Here is a tiny trained network, its code and every weight. The questions are about switching its units off for an input and a target symbol, where a switched-off unit gives its printed mean instead of its output.

import numpy as np


def w(rows, s, z=0):
    codes = np.array(rows[::2]) - 128.0
    scale = np.full(codes.shape[1], s)
    scale[-1] = z or s
    return codes * scale


def norm(h):
    return h / np.sqrt((h * h).mean(-1, keepdims=True) + 1e-5)


def softmax(a):
    e = np.exp(a - a.max(-1, keepdims=True))
    return e / e.sum(-1, keepdims=True)


def log_softmax(a):
    a = a - a.max(-1, keepdims=True)
    return a - np.log(np.exp(a).sum(-1, keepdims=True))


def net(x, mask):
    ids = ['ΔΛΞΠΨΩαβθμφ'.index(c) for c in x.split()]
    T = len(ids)
    res = E[ids] + P[:T]
    u = 0
    for l in range(3):
        r = norm(res)
        for j in range(2):
            rows = slice(3 * j, 3 * j + 3)
            q, k, v = (r @ M[l][rows].T for M in (Q, K, V))
            z = softmax(np.where(np.tri(T) > 0, q @ k.T / 3**0.5, -1e9)) @ v
            o = O[l][rows]
            res = res + np.where(mask[u + j], z, o[:, -1]) @ o[:, :-1]
        u += 2
    return log_softmax(norm(res)[-1] @ U[:, :-1].T + U[:, -1])


Q, K, V, O = {}, {}, {}, {}
E = w([
[177,123,152,124,164,173,151,108],'Δ',
[153,181,174,133,183,135,122,106],'Λ',
[125,163,191,110,72,115,102,166],'Ξ',
[171,131,129,115,168,149,77,123],'Π',
[138,186,92,107,102,114,160,126],'Ψ',
[119,172,163,134,146,178,188,132],'Ω',
[171,140,161,108,141,77,118,108],'α',
[83,104,100,253,120,110,111,74],'β',
[195,218,90,122,144,181,150,140],'θ',
[160,110,109,100,109,156,136,156],'μ',
[178,155,121,120,104,143,224,120],'φ',
],0.011)
P = w([
[190,148,110,250,136,131,215,236],'0',
[202,158,82,216,145,133,183,252],'1',
[196,147,92,166,144,138,162,226],'2',
[192,131,102,144,135,146,148,201],'3',
[186,118,119,121,131,150,135,181],'4',
[183,118,125,102,125,159,127,168],'5',
[180,117,124,85,123,158,123,158],'6',
[176,123,126,79,114,167,119,152],'7',
[177,127,124,70,104,174,116,145],'8',
[177,135,126,66,97,185,107,141],'9',
[192,148,117,75,84,199,96,138],'10',
],0.0035)
Q[0] = w([
[45,165,58,27,130,202,127,200],'L0H1',
[94,254,126,160,64,148,189,53],'L0H1',
[87,113,124,55,128,22,52,165],'L0H1',
[36,121,123,172,68,57,38,65],'L0H2',
[152,169,158,103,40,71,155,220],'L0H2',
[191,204,199,127,194,71,89,82],'L0H2',
],0.006)
K[0] = w([
[113,113,177,97,42,179,67,228],'L0H1',
[2,116,111,170,42,73,96,78],'L0H1',
[205,131,163,88,143,37,99,180],'L0H1',
[150,195,218,70,61,93,53,174],'L0H2',
[68,131,105,157,25,20,130,134],'L0H2',
[126,162,167,169,199,27,83,84],'L0H2',
],0.0076)
V[0] = w([
[136,95,181,133,13,122,31,198],'L0H1',
[113,176,118,63,164,154,121,177],'L0H1',
[223,95,148,139,188,101,77,161],'L0H1',
[114,153,143,35,166,194,165,137],'L0H2',
[73,116,143,73,140,132,166,191],'L0H2',
[180,144,150,3,192,106,153,228],'L0H2',
],0.0036)
O[0] = w([
[180,114,151,127,139,167,148,70,183],'L0H1',
[78,159,135,172,170,118,188,123,127],'L0H1',
[124,181,115,88,92,208,197,138,252],'L0H1',
[171,150,130,145,96,84,211,130,82],'L0H2',
[112,122,187,101,107,123,157,130,59],'L0H2',
[170,172,162,132,89,96,253,123,194],'L0H2',
],0.0051,0.002)
Q[1] = w([
[126,136,134,160,136,129,151,203],'L1H1',
[129,140,71,151,208,111,115,123],'L1H1',
[106,151,110,129,172,115,149,219],'L1H1',
[255,173,193,87,144,199,115,171],'L1H2',
[176,110,208,117,136,196,103,205],'L1H2',
[210,101,139,128,100,175,79,111],'L1H2',
],0.0077)
K[1] = w([
[244,144,96,82,140,148,167,106],'L1H1',
[168,169,215,115,77,175,110,168],'L1H1',
[157,136,98,46,175,185,123,144],'L1H1',
[141,145,206,51,49,169,54,161],'L1H2',
[85,145,253,108,65,169,77,192],'L1H2',
[179,145,187,124,76,59,88,111],'L1H2',
],0.0056)
V[1] = w([
[143,93,130,250,132,108,108,4],'L1H1',
[85,101,85,115,209,169,127,56],'L1H1',
[114,153,210,10,107,144,138,184],'L1H1',
[176,156,12,81,187,154,176,10],'L1H2',
[142,134,129,233,74,117,93,96],'L1H2',
[134,124,107,73,181,133,113,62],'L1H2',
],0.0037)
O[1] = w([
[173,208,142,2,161,169,215,77,82],'L1H1',
[115,160,125,138,99,85,205,45,37],'L1H1',
[87,41,67,222,123,104,65,205,155],'L1H1',
[190,120,228,180,144,48,129,226,3],'L1H2',
[196,199,154,40,98,82,138,107,141],'L1H2',
[172,102,143,180,122,121,155,171,40],'L1H2',
],0.0041,0.0044)
Q[2] = w([
[157,179,134,41,129,254,119,97],'L2H1',
[77,38,113,199,175,47,81,178],'L2H1',
[128,94,127,187,135,38,182,116],'L2H1',
[54,108,118,150,8,125,112,144],'L2H2',
[159,202,125,122,168,124,178,79],'L2H2',
[94,130,130,137,97,122,146,165],'L2H2',
],0.0095)
K[2] = w([
[112,119,122,167,81,100,99,46],'L2H1',
[142,114,101,104,201,132,180,174],'L2H1',
[119,109,157,87,146,155,131,252],'L2H1',
[104,101,87,189,134,81,145,75],'L2H2',
[121,171,184,113,78,135,135,142],'L2H2',
[170,136,103,164,123,91,136,106],'L2H2',
],0.012)
V[2] = w([
[90,17,69,199,248,61,143,134],'L2H1',
[167,97,177,40,70,92,120,126],'L2H1',
[160,201,199,95,31,236,117,213],'L2H1',
[107,101,52,182,127,116,112,44],'L2H2',
[49,77,205,87,156,125,184,99],'L2H2',
[208,136,82,253,159,111,110,54],'L2H2',
],0.0043)
O[2] = w([
[164,102,146,254,155,53,156,188,14],'L2H1',
[151,204,110,96,143,164,174,113,121],'L2H1',
[86,134,135,49,173,170,64,54,255],'L2H1',
[157,108,105,161,201,168,97,164,76],'L2H2',
[165,199,146,105,131,158,130,129,56],'L2H2',
[143,90,89,168,225,76,79,112,120],'L2H2',
],0.0063,0.0069)
U = w([
[193,253,71,145,192,124,127,180,1],'Δ',
[134,230,233,165,238,101,84,133,17],'Λ',
[74,162,102,64,119,196,109,57,164],'Ξ',
[228,70,220,122,253,179,209,112,17],'Π',
[172,163,114,198,134,81,148,39,65],'Ψ',
[15,139,187,184,164,139,191,157,87],'Ω',
[59,158,53,120,118,33,151,171,63],'α',
[254,172,166,174,23,130,247,131,241],'β',
[148,52,153,156,38,153,113,221,187],'θ',
[213,111,177,43,170,2,108,136,24],'μ',
[156,27,86,198,182,130,15,119,206],'φ',
],0.0094,0.0032)

Each question gives the input, a string of symbols that net reads in full, and the target symbol t.
The units are the heads (3 rows each of Q, K, V and O). Each row of codes is followed by its name. A weight is (code - 128) times the scale printed after its matrix; where a second scale follows, it is the last column's (O and U).
mask holds one flag per head, layer by layer. A switched-off head (its flag False) gives its mean, the last column of its rows in O, instead of its output. The means were averaged over made-up inputs and are rounded, as every weight is.
A unit's drop is (log p(t) with every unit on - log p(t) with that unit switched off) / (log p(t) with every unit on - log p(t) with every unit switched off).
The circuit of an input: a set's keep is (log p(t) with only the set's units on - log p(t) with every unit switched off) / (log p(t) with every unit on - log p(t) with every unit switched off). Starting from all 6 units, units are removed one at a time, each time the one whose removal leaves the highest keep (on an exact tie, the one counted first), for as long as the keep stays at least 0.8.
units of the circuit, in order: the units of the circuit, biggest drop first
most important unit: the unit with the biggest drop
which heads matter: for each layer, one digit per head in row order, 1 if its drop is at least 0.15 and else 0, layers parted by /
drop when u is switched off: that unit's drop, to one decimal
input θ Δ θ Ξ Ξ α α β, target φ: most important unit => L2H2
input β β φ β, target β: which heads matter => 01 / 11 / 10
input β Ξ μ μ Ξ φ, target φ: which heads matter => 01 / 00 / 10
input φ Ξ Ω φ Δ β φ Ξ Λ, target φ: units of the circuit, in order => [L0H2, L2H1]
input Ξ Ξ Ξ Ξ Π Λ β Λ μ, target φ: units of the circuit, in order => [L0H2, L2H1]
input Δ α Π β, target φ: which heads matter => 10 / 00 / 01
input Δ α μ θ, target Δ: units of the circuit, in order => [L1H2, L2H1]
input Π β Ξ Δ, target φ: which heads matter => 11 / 01 / 10
input Ξ Ξ θ Ξ Ξ Ξ Π Ξ Ξ β Ξ, target β: which heads matter => 10 / 10 / 10
input β Π Δ μ μ β Δ φ Δ α α, target μ: units of the circuit, in order => [L1H1, L1H2, L2H1, L0H2]
input Ξ Π Ξ θ β φ α α Ω, target φ: which heads matter => 01 / 00 / 10
input Δ μ β Ξ Ω α Δ Ψ, target φ: which heads matter => 01 / 00 / 10
input Δ β θ θ Δ Δ Ξ, target φ: which heads matter => 00 / 00 / 11
input Ξ Ξ Δ Ω μ α β μ, target θ: which heads matter => 10 / 00 / 10
input Ξ φ β Ξ Δ α Ξ Ξ Ω Δ, target θ: which heads matter => 00 / 00 / 11
input Δ Λ Δ φ Ψ, target α: most important unit => L0H1
input Π μ Ψ, target α: which heads matter => 11 / 11 / 10
input β Π φ Ξ Ξ Ξ μ Ψ Ψ, target θ: which heads matter => 11 / 00 / 10
input Ω Π α, target μ: units of the circuit, in order => [L1H2, L2H1]
input Ξ φ Π β Ξ Ψ Λ θ Ψ Ξ φ, target θ: most important unit => L2H1
input Ω Δ Ω, target Ω: units of the circuit, in order => [L2H1, L0H1]
input Ξ θ β Ψ φ Δ α Λ, target φ: units of the circuit, in order => [L2H1, L0H2]
input Ξ Π Ξ Π β Δ Ξ Δ Λ Π θ, target φ: drop when L2H1 is switched off => 0.4
input φ μ β φ Λ Π Π α Ξ Ξ θ, target φ: drop when L1H1 is switched off => 0.1
